Here is a tiny trained network, its code and every weight. The questions are about switching its units off for an input and a target symbol, where a switched-off unit gives its printed mean instead of its output.

import numpy as np


def w(rows, s, z=0):
    codes = np.array(rows[::2]) - 128.0
    scale = np.full(codes.shape[1], s)
    scale[-1] = z or s
    return codes * scale


def softmax(a):
    e = np.exp(a - a.max(-1, keepdims=True))
    return e / e.sum(-1, keepdims=True)


def log_softmax(a):
    a = a - a.max(-1, keepdims=True)
    return a - np.log(np.exp(a).sum(-1, keepdims=True))


def net(x, mask):
    ids = ['ΓΘΦαβδεζηλξπστω'.index(c) for c in x.split()]
    T = len(ids)
    res = E[ids] + P[:T]
    u = 0
    for l in range(3):
        r = res
        for j in range(2):
            rows = slice(3 * j, 3 * j + 3)
            q, k, v = (r @ M[l][rows].T for M in (Q, K, V))
            z = softmax(np.where(np.tri(T) > 0, q @ k.T / 3**0.5, -1e9)) @ v
            o = O[l][rows]
            res = res + np.where(mask[u + j], z, o[:, -1]) @ o[:, :-1]
        u += 2
    return log_softmax(res[-1] @ U[:, :-1].T + U[:, -1])


Q, K, V, O = {}, {}, {}, {}
E = w([
[80,174,147,132,89,101],'Γ',
[144,146,66,116,181,102],'Θ',
[176,74,149,170,160,209],'Φ',
[197,82,165,67,181,140],'α',
[42,104,162,187,135,118],'β',
[92,150,86,161,131,107],'δ',
[88,236,97,225,118,87],'ε',
[130,234,138,137,78,155],'ζ',
[234,171,155,105,92,168],'η',
[203,222,57,101,108,152],'λ',
[195,118,179,43,145,202],'ξ',
[164,144,133,234,54,191],'π',
[153,209,83,4,147,99],'σ',
[76,141,83,54,148,210],'τ',
[241,197,127,126,109,60],'ω',
],0.012)
P = w([
[146,124,88,79,111,93],'0',
[83,97,113,171,156,119],'1',
[97,115,120,158,164,105],'2',
[136,68,193,125,162,130],'3',
[126,106,146,144,189,77],'4',
[158,194,138,117,129,120],'5',
[181,86,96,72,233,90],'6',
[254,180,154,131,167,186],'7',
[184,126,71,47,184,103],'8',
[138,161,148,182,43,207],'9',
],0.0094)
Q[0] = w([
[59,166,220,56,21,164],'0.h0',
[151,41,141,154,176,67],'0.h0',
[47,19,99,98,21,3],'0.h0',
[117,196,235,220,133,111],'0.h1',
[150,33,203,87,12,82],'0.h1',
[159,44,110,135,204,117],'0.h1',
],0.0061)
K[0] = w([
[140,117,132,167,122,255],'0.h0',
[101,154,116,165,100,103],'0.h0',
[51,41,82,180,123,134],'0.h0',
[150,177,124,128,129,187],'0.h1',
[68,66,173,191,214,143],'0.h1',
[134,74,84,57,158,109],'0.h1',
],0.0081)
V[0] = w([
[103,211,94,209,188,60],'0.h0',
[135,122,123,89,154,92],'0.h0',
[119,171,131,126,171,2],'0.h0',
[202,88,56,91,248,170],'0.h1',
[114,162,173,84,46,145],'0.h1',
[133,237,117,130,130,93],'0.h1',
],0.0084)
O[0] = w([
[109,137,122,95,69,155,168],'0.h0',
[86,122,123,76,80,89,184],'0.h0',
[102,105,196,90,29,119,203],'0.h0',
[118,255,81,109,95,116,254],'0.h1',
[178,92,207,99,196,161,123],'0.h1',
[129,135,198,126,99,199,241],'0.h1',
],0.0099,0.0038)
Q[1] = w([
[162,60,218,122,156,76],'1.h0',
[52,251,113,162,107,150],'1.h0',
[141,52,71,111,117,78],'1.h0',
[131,163,168,158,114,33],'1.h1',
[61,123,164,208,200,1],'1.h1',
[66,69,36,109,181,215],'1.h1',
],0.006)
K[1] = w([
[23,155,94,194,65,138],'1.h0',
[122,186,167,17,213,97],'1.h0',
[34,49,151,142,124,2],'1.h0',
[76,101,170,177,109,22],'1.h1',
[64,42,78,218,57,120],'1.h1',
[122,128,25,73,201,206],'1.h1',
],0.0061)
V[1] = w([
[187,127,161,109,98,178],'1.h0',
[156,140,193,208,29,74],'1.h0',
[21,107,62,180,74,186],'1.h0',
[113,191,107,41,151,183],'1.h1',
[130,154,147,63,155,254],'1.h1',
[69,100,175,139,88,74],'1.h1',
],0.0071)
O[1] = w([
[121,141,226,142,55,101,181],'1.h0',
[140,97,71,66,49,93,109],'1.h0',
[33,216,9,121,64,168,52],'1.h0',
[66,186,187,243,215,40,253],'1.h1',
[75,187,218,171,108,89,207],'1.h1',
[110,91,139,57,254,142,93],'1.h1',
],0.0067,0.0064)
Q[2] = w([
[55,186,253,77,182,103],'2.h0',
[41,88,164,92,98,163],'2.h0',
[159,129,59,115,239,208],'2.h0',
[170,97,35,49,107,137],'2.h1',
[101,186,134,52,51,29],'2.h1',
[181,50,145,107,208,5],'2.h1',
],0.0053)
K[2] = w([
[165,95,68,97,80,191],'2.h0',
[170,81,123,195,171,171],'2.h0',
[6,21,128,123,165,179],'2.h0',
[72,10,106,224,97,12],'2.h1',
[157,143,72,2,227,91],'2.h1',
[73,153,48,83,122,77],'2.h1',
],0.005)
V[2] = w([
[27,33,85,97,151,185],'2.h0',
[137,104,114,146,7,154],'2.h0',
[39,141,209,186,110,209],'2.h0',
[158,87,133,60,159,6],'2.h1',
[179,134,134,203,56,112],'2.h1',
[66,196,51,95,130,2],'2.h1',
],0.0082)
O[2] = w([
[115,164,133,216,97,79,9],'2.h0',
[167,123,88,67,82,160,112],'2.h0',
[92,224,171,56,146,51,161],'2.h0',
[165,26,206,193,122,171,141],'2.h1',
[156,140,77,12,172,153,153],'2.h1',
[129,165,186,172,122,254,170],'2.h1',
],0.0087,0.015)
U = w([
[147,115,171,159,38,45,159],'Γ',
[128,193,126,141,67,247,50],'Θ',
[177,181,37,148,184,207,177],'Φ',
[172,99,133,178,156,205,134],'α',
[152,144,117,210,40,85,246],'β',
[124,169,111,157,49,163,153],'δ',
[112,184,129,104,1,125,91],'ε',
[125,153,148,86,98,41,128],'ζ',
[177,95,107,78,183,147,121],'η',
[127,187,106,34,156,226,3],'λ',
[190,138,136,159,213,89,143],'ξ',
[183,156,36,103,123,118,210],'π',
[118,151,248,147,78,156,115],'σ',
[96,225,123,162,177,107,124],'τ',
[173,80,130,70,68,234,136],'ω',
],0.0044,0.0058)

Each question gives the input, a string of symbols that net reads in full, and the target symbol t.
The units are the heads (3 rows each of Q, K, V and O). Each row of codes is followed by its name. A weight is (code - 128) times the scale printed after its matrix; where a second scale follows, it is the last column's (O and U).
mask holds one flag per head, layer by layer. A switched-off head (its flag False) gives its mean, the last column of its rows in O, instead of its output. The means were averaged over made-up inputs and are rounded, as every weight is.
A unit's drop is (log p(t) with every unit on - log p(t) with that unit switched off) / (log p(t) with every unit on - log p(t) with every unit switched off).
The circuit of an input: a set's keep is (log p(t) with only the set's units on - log p(t) with every unit switched off) / (log p(t) with every unit on - log p(t) with every unit switched off). Starting from all 6 units, units are removed one at a time, each time the one whose removal leaves the highest keep (on an exact tie, the one counted first), for as long as the keep stays at least 0.8.
circuit, biggest first: the units of the circuit, biggest drop first
most important unit: the unit with the biggest drop
which heads matter: for each layer, one digit per head in row order, 1 if its drop is at least 0.15 and else 0, layers parted by /
input ω η ξ ω Φ, target ω: circuit, biggest first -> (1.h0, 2.h0, 0.h0)
input ω ω Γ τ δ, target ω: most important unit -> 1.h0
input τ Φ δ, target τ: circuit, biggest first -> (1.h0, 2.h0, 0.h0)
input τ ζ ε, target τ: which heads matter -> 10 / 10 / 11
input λ π λ τ α δ β λ, target λ: which heads matter -> 01 / 01 / 11
input ω σ ζ, target ω: circuit, biggest first -> (2.h0, 1.h0, 0.h0)
input σ ε ε, target σ: circuit, biggest first -> (0.h0, 2.h1)
input ω ε σ β ζ, target ω: circuit, biggest first -> (1.h0, 2.h0, 0.h0)
input λ ε ε, target λ: which heads matter -> 01 / 01 / 11
input ζ λ Φ, target ζ: which heads matter -> 01 / 00 / 11
input τ σ σ, target τ: which heads matter -> 00 / 11 / 10
input Θ Θ Θ π α Θ δ ε, target Θ: circuit, biggest first -> (0.h1, 2.h1, 1.h0, 0.h0)
input ω Φ α π, target ω: circuit, biggest first -> (1.h0, 2.h0)
input σ ε π τ σ λ Θ, target σ: circuit, biggest first -> (2.h1, 0.h0, 1.h1)
input Φ Φ β, target Φ: circuit, biggest first -> (0.h1, 1.h1, 0.h0, 1.h0)
input σ α π τ β σ δ Φ, target σ: circuit, biggest first -> (1.h1, 0.h0, 0.h1, 2.h1)
input σ Φ Θ, target σ: circuit, biggest first -> (2.h1, 0.h0, 1.h1, 0.h1)
input Θ λ σ β τ δ π τ, target τ: most important unit -> 1.h1
input β α Θ, target β: which heads matter -> 01 / 01 / 11
input τ Φ δ τ σ τ ε δ, target τ: circuit, biggest first -> (1.h0, 2.h0, 2.h1)
input ζ τ Φ, target ζ: circuit, biggest first -> (0.h1, 2.h1, 2.h0)
input ω π Φ, target ω: which heads matter -> 10 / 10 / 10
input λ δ λ σ, target λ: most important unit -> 2.h0
input ε β Θ, target ε: which heads matter -> 11 / 10 / 10
input τ η τ, target τ: which heads matter -> 10 / 10 / 10
